Below is a small trained network, with its code and all its weights. Each question gives an input and a target symbol and asks what happens when units are switched off, that is, made to give their printed mean instead of their output.

import numpy as np


def w(rows, s, z=0):
    codes = np.array(rows[::2]) - 128.0
    scale = np.full(codes.shape[1], s)
    scale[-1] = z or s
    return codes * scale


def f(y):
    return y / 2 * (1 + np.tanh(0.7978845608 * (y + 0.044715 * y**3)))


def softmax(a):
    e = np.exp(a - a.max(-1, keepdims=True))
    return e / e.sum(-1, keepdims=True)


def log_softmax(a):
    a = a - a.max(-1, keepdims=True)
    return a - np.log(np.exp(a).sum(-1, keepdims=True))


def net(x, mask):
    ids = ['ΛΠεμστ'.index(c) for c in x.split()]
    T = len(ids)
    res = E[ids] + P[:T]
    r = res
    for j in range(2):
        rows = slice(2 * j, 2 * j + 2)
        q, k, v = (r @ M[0][rows].T for M in (Q, K, V))
        z = softmax(np.where(np.tri(T) > 0, q @ k.T / 2**0.5, -1e9)) @ v
        o = O[0][rows]
        res = res + np.where(mask[j], z, o[:, -1]) @ o[:, :-1]
    y = f(res @ A[0][:, :-1].T + A[0][:, -1])
    res = res + np.where(mask[2:14], y, B[0][:, -1]) @ B[0][:, :-1]
    return log_softmax(res[-1] @ U[:, :-1].T + U[:, -1])


Q, K, V, O, A, B = {}, {}, {}, {}, {}, {}
E = w([
[108,98,167,170,69,140],'Λ',
[62,164,182,158,113,108],'Π',
[99,87,147,93,81,164],'ε',
[168,32,94,98,94,158],'μ',
[77,125,130,73,153,108],'σ',
[152,141,164,118,121,251],'τ',
],0.018)
P = w([
[163,145,109,48,1,168],'0',
[136,163,141,93,44,141],'1',
[127,147,158,106,80,125],'2',
[120,120,169,117,116,116],'3',
[110,110,161,129,135,120],'4',
[101,109,138,137,142,134],'5',
[89,104,124,144,151,146],'6',
[80,96,111,147,162,154],'7',
[74,85,103,149,178,159],'8',
[65,82,93,154,184,169],'9',
[59,73,83,153,195,177],'10',
],0.0099)
Q[0] = w([
[118,149,166,67,175,83],'h0',
[226,151,131,140,147,87],'h0',
[169,88,135,212,110,143],'h1',
[42,67,198,82,58,247],'h1',
],0.011)
K[0] = w([
[86,174,135,94,142,135],'h0',
[184,126,85,159,109,65],'h0',
[141,82,136,167,95,84],'h1',
[191,167,178,148,179,254],'h1',
],0.017)
V[0] = w([
[31,125,72,117,108,46],'h0',
[83,201,209,166,157,165],'h0',
[215,145,124,197,179,201],'h1',
[94,176,110,56,247,170],'h1',
],0.015)
O[0] = w([
[91,91,93,109,28,140,207],'h0',
[81,169,115,49,189,104,159],'h0',
[101,217,2,182,61,126,2],'h1',
[128,250,193,110,165,88,52],'h1',
],0.01,0.0067)
A[0] = w([
[174,167,137,107,61,75,10],'n0',
[193,174,128,98,117,83,139],'n1',
[207,115,54,39,137,124,164],'n2',
[136,116,103,91,50,123,34],'n3',
[117,129,184,208,81,104,24],'n4',
[105,133,113,144,167,124,146],'n5',
[188,97,106,140,156,200,3],'n6',
[113,166,130,95,1,134,9],'n7',
[116,107,105,172,162,149,53],'n8',
[125,106,66,172,86,56,69],'n9',
[137,148,123,138,141,121,33],'n10',
[110,127,143,109,104,113,122],'n11',
],0.02,0.002)
B[0] = w([
[192,59,84,53,247,62,134],'n0',
[127,1,94,92,221,58,145],'n1',
[163,99,125,207,51,40,158],'n2',
[116,110,162,171,120,64,233],'n3',
[139,95,157,126,91,69,163],'n4',
[111,90,196,135,77,151,160],'n5',
[94,162,119,75,166,173,250],'n6',
[214,215,167,91,104,39,182],'n7',
[195,119,176,115,175,115,178],'n8',
[73,153,49,153,139,222,206],'n9',
[159,56,99,105,128,149,148],'n10',
[118,102,50,195,144,193,213],'n11',
],0.017,0.012)
U = w([
[130,95,185,188,63,107,229],'Λ',
[56,155,124,87,189,253,144],'Π',
[126,185,161,112,131,189,11],'ε',
[142,171,142,148,132,180,4],'μ',
[95,202,126,109,95,169,201],'σ',
[134,160,115,74,187,116,61],'τ',
],0.0083,0.0033)

Each question gives the input, a string of symbols that net reads in full, and the target symbol t.
The units are the heads (2 rows each of Q, K, V and O) and the neurons (one row each of A and B). Each row of codes is followed by its name. A weight is (code - 128) times the scale printed after its matrix; where a second scale follows, it is the last column's (O, A, B and U).
mask holds one flag per unit, heads first, then neurons. A switched-off unit (its flag False) gives its mean, the last column of its rows in O or B, instead of its output. The means were averaged over made-up inputs and are rounded, as every weight is.
A unit's drop is (log p(t) with every unit on - log p(t) with that unit switched off) / (log p(t) with every unit on - log p(t) with every unit switched off).
The circuit of an input: a set's keep is (log p(t) with only the set's units on - log p(t) with every unit switched off) / (log p(t) with every unit on - log p(t) with every unit switched off). Starting from the 12 units with the biggest drops (on a tie, the unit counted first), units are removed one at a time, each time the one whose removal leaves the highest keep (on an exact tie, the one counted first), for as long as the keep stays at least 0.8.
circuit, biggest first: the units of the circuit, biggest drop first
most important unit: the unit with the biggest drop
top k neurons: the k neurons with the biggest drops, biggest first
which heads matter: for each layer, one digit per head in row order, 1 if its drop is at least 0.15 and else 0, layers parted by /
drop when u is switched off: that unit's drop, to one decimal
input μ σ Λ Π Λ σ ε, target Λ: most important unit -> n3
input Λ ε σ, target Λ: top 3 neurons -> (n6, n9, n2)
input Λ Λ σ ε σ τ Π σ μ, target σ: which heads matter -> 01
input τ Λ ε μ σ ε Π σ μ, target σ: top 2 neurons -> (n2, n9)
input σ Λ τ σ σ Λ, target σ: which heads matter -> 11
input ε Λ σ Λ σ Λ ε σ μ, target Λ: which heads matter -> 00
input Π Λ σ, target Λ: top 2 neurons -> (n6, n2)
input σ ε σ ε σ σ τ μ, target τ: top 2 neurons -> (n0, n7)
input Λ ε σ ε Λ, target Π: circuit, biggest first -> (h1, n6)
input σ τ σ, target τ: top 2 neurons -> (n0, n7)
input μ Π Λ σ σ σ τ Λ Λ σ Λ, target σ: which heads matter -> 01
input Π μ σ Π, target Π: top 3 neurons -> (n3, n2, n7)
input Π μ σ σ σ τ Π, target τ: top 3 neurons -> (n0, n7, n1)
input μ σ σ Π Λ μ Λ σ Π ε, target Λ: most important unit -> h0
input σ σ σ Π σ Λ Λ τ Π, target τ: top 3 neurons -> (n1, n0, n7)
input σ σ ε σ τ σ ε, target τ: top 2 neurons -> (n1, n7)
input σ σ Π Π, target Π: top 2 neurons -> (n3, n7)
input Λ μ Λ Λ, target Π: top 2 neurons -> (n6, n9)
input σ τ σ Λ σ Λ σ, target σ: top 2 neurons -> (n7, n9)
input ε Λ Λ Π ε τ σ, target τ: top 2 neurons -> (n1, n7)
input τ σ σ Λ ε, target σ: circuit, biggest first -> (h1)
input σ μ σ μ σ σ σ σ Π, target Λ: top 3 neurons -> (n6, n9, n4)
input σ τ σ σ σ ε μ σ σ σ Π, target σ: drop when h0 is switched off -> 0.0
input Λ Π ε Λ ε Π σ σ Λ σ μ, target Λ: drop when n3 is switched off -> 0.5
input σ Λ Λ Λ μ σ σ Π, target Λ: drop when n6 is switched off -> 1.1
input σ σ σ Π τ σ Λ, target τ: drop when h0 is switched off -> -0.1
